Each row has a name. Each question is about the rows just above it. Places in a row count from 1.

[-74.5 -89.1  10.7   1.8   3.7  11.2  44.2   9.5  -0.7  -6.4 -20.3   9.1
  11.1  25.4  29.2 -20.5  47.2  29.2  25.4  10.7 -43.9  38.3   2.5  17.2
 -13.0  54.5  21.0 -37.1   4.5]  K_623
[-15.8  29.2 -24.4  -5.0  19.1   0.2  27.8  42.2  36.2  36.7  15.2  10.3
 -10.7  56.1 -57.8   4.1  -2.4  41.5  -7.5  27.0  27.6 -21.8 -34.6 -14.5
 -67.6 -20.2  14.8  29.1 -31.2]  K_750
[  4.5  26.2 -16.3  28.2  12.5  -1.7  11.2  48.4  19.5  27.5   5.8  27.6
  10.5 -39.4  10.7 -20.5  47.2  29.2  25.4 -60.1  32.0 -26.2 -16.3 -37.0
 -81.2  -4.2  32.2  14.4 -47.2]  K_232
The next 2 entries after [ 25.4  29.2 -20.5  47.2  29.2  25.4  10.7]: : [-43.9  38.3]
Whose row is [-74.5 -89.1  10.7   1.8   3.7  11.2  44.2   9.5  -0.7  -6.4 -20.3   9.1
  11.1  25.4  29.2 -20.5  47.2  29.2  25.4  10.7 -43.9  38.3   2.5  17.2
 -13.0  54.5  21.0 -37.1   4.5]? : K_623
Whose row is [  4.5  26.2 -16.3  28.2  12.5  -1.7  11.2  48.4  19.5  27.5   5.8  27.6
  10.5 -39.4  10.7 -20.5  47.2  29.2  25.4 -60.1  32.0 -26.2 -16.3 -37.0
 -81.2  -4.2  32.2  14.4 -47.2]? : K_232
The next 2 entries after [-5.0 19.1  0.2 27.8 42.2 36.2]: : [36.7 15.2]
The next 2 entries after [ 10.7 -43.9]: : [38.3  2.5]

[-26.6   9.2  11.4   5.5]  K_264
[-66.7 -35.8  26.5  14.3]  K_649
[ 17.2  -5.6 -33.9  48.6]  K_78
[ -1.4 -34.6  -0.1  -2.2]  K_119
[ -1.0 -29.6   4.4   0.6]  K_174
[-3.3 -1.7  2.5 -0.4]  K_40
tags:
[26.5] -> K_397
[4.4] -> K_644
Look up the entry of K_649 at place 3 in the table: : K_397
Which row holds [ 17.2  -5.6 -33.9  48.6]? : K_78

[-28.3  -1.4  57.9   8.7 -16.3  18.0 -11.7  -6.4 -32.5  19.6  -7.5 -24.5
 -34.3   3.4 -40.8 -15.2  30.3   1.4 -23.9 -29.6   4.7  34.6   5.1 -11.0
 -12.0   9.7 -25.8  24.9  11.7 -46.4  -2.6]  K_792
[  4.4  40.4  22.1  -9.0 -11.8 -16.3 -17.1 -27.9   1.6   0.0 -12.6  -9.3
   6.9  -3.2  11.2 -12.6  13.9  29.2  -1.0  11.6  45.9 -73.5 -12.1 -22.0
 -18.4 -11.8  18.5 -10.5  -2.5  19.2   5.3]  K_996
[-24.1 -28.5  12.7  -1.7  -2.6   4.4  10.3 -41.2 -38.8 -18.5  18.7 -38.0
   0.7  -3.0  -7.4 -17.6   6.2 -22.8 -12.8 -30.1  16.7 -36.3  -2.7  10.0
  20.6 -27.6  -5.4  26.6 -22.9   0.4 -36.3]  K_739
[ 13.3  15.7  18.8  -0.6 -14.6  27.5 -10.9 -48.6   8.3 -16.6 -15.0  -5.7
   5.2  -4.3 -25.7  -9.2  16.6  26.5  14.1 -12.4  32.9 -38.3  21.6 -21.8
 -12.5  20.5  -1.5 -15.0  13.9  10.7  -8.3]  K_27
[-15.4   0.7  15.4  15.4  11.7  -3.0   0.0  -9.0 -40.9  34.7  40.2  17.4
 -23.2   7.4 -39.6 -36.5  11.6  -0.7 -24.0  -9.8 -11.3 -22.1 -30.1  35.9
 -24.5  38.4   0.0  21.8 -16.2  -2.2   8.6]  K_180
[-29.4 -12.3  18.2   5.6  13.6  12.6   0.1  22.2  -5.1   1.1 -22.5  56.8
   1.8   6.6  41.2  17.9 -31.7  11.5 -18.7  37.0  -7.6 -27.7 -17.4 -15.6
 -20.9 -17.2  -3.8   3.8  15.4 -18.1  24.7]  K_127
[ 33.2  -8.2 -14.3 -32.5  34.6  10.6   0.5 -26.3 -24.4  -5.6 -19.1   3.3
  -0.7  29.2 -15.2  18.2  10.6  54.5 -18.9  -0.2  -4.7  53.5 -37.7  26.1
  39.5   2.3 -25.0  25.3 -31.2  22.9 -12.6]  K_657
[  7.7  18.2   0.1  13.6  22.2 -22.5 -12.3  56.8  12.6   1.8  -5.1   5.6
   1.1  10.7  54.5  18.2  10.6 -15.2 -11.2  15.4  12.3  41.5 -35.2  -4.1
  13.8 -49.1  25.9   1.5 -13.6   6.1  24.7]  K_305
[  7.7  18.2   0.1  13.6  22.2 -22.5 -12.3  56.8  12.6   1.8  -5.1   5.6
   1.1  10.7  54.5  18.2  10.6 -15.2 -11.2  15.4  12.3  41.5 -35.2  -4.1
  13.8 -36.8  19.1  -1.1 -20.5  14.1 -25.3]  K_542
Table of tags by key:
[-11.0] -> K_267
[26.1] -> K_776
[29.2] -> K_97
Look up the entry of K_657 at place 24 in the table: : K_776
Whose row is [  7.7  18.2   0.1  13.6  22.2 -22.5 -12.3  56.8  12.6   1.8  -5.1   5.6
   1.1  10.7  54.5  18.2  10.6 -15.2 -11.2  15.4  12.3  41.5 -35.2  -4.1
  13.8 -49.1  25.9   1.5 -13.6   6.1  24.7]? : K_305
Which row holds [  7.7  18.2   0.1  13.6  22.2 -22.5 -12.3  56.8  12.6   1.8  -5.1   5.6
   1.1  10.7  54.5  18.2  10.6 -15.2 -11.2  15.4  12.3  41.5 -35.2  -4.1
  13.8 -36.8  19.1  -1.1 -20.5  14.1 -25.3]? : K_542

[ 15.4   1.0  -6.9 -17.8  11.2  10.0  14.5  18.0] : K_406
[ 3.1 -4.8  0.6 -2.0 -2.9 10.0 22.2 10.3] : K_311
[ 15.4 -26.3  -7.0 -25.1  26.8  25.3  14.5  78.0] : K_63
[ 15.4  30.8  -6.9 -28.0  14.5  10.0  28.4 -46.3] : K_473
[ -7.6   2.8  -4.8   0.6  -2.0  -2.9   5.7 -20.2] : K_528
[ 38.6 -26.3  -7.0 -25.1  26.8  25.3  14.5  78.0] : K_694
key -> tag
[-26.3] -> K_169
[25.2] -> K_259
[-2.9] -> K_340
[25.3] -> K_925
[38.6] -> K_526
The tag of K_694, keyed by place 6: : K_925
Give the next 2 entries after [ 2.8 -4.8  0.6 -2.0 -2.9]. : [  5.7 -20.2]
Whose row is [ -7.6   2.8  -4.8   0.6  -2.0  -2.9   5.7 -20.2]? : K_528
The row with [ 15.4 -26.3  -7.0 -25.1  26.8  25.3  14.5  78.0] is : K_63
Give the next 2 entries after [-7.6  2.8 -4.8  0.6 -2.0]. : [-2.9  5.7]
What are the next 2 entries after [  1.0  -6.9 -17.8  11.2]? : [10.0 14.5]

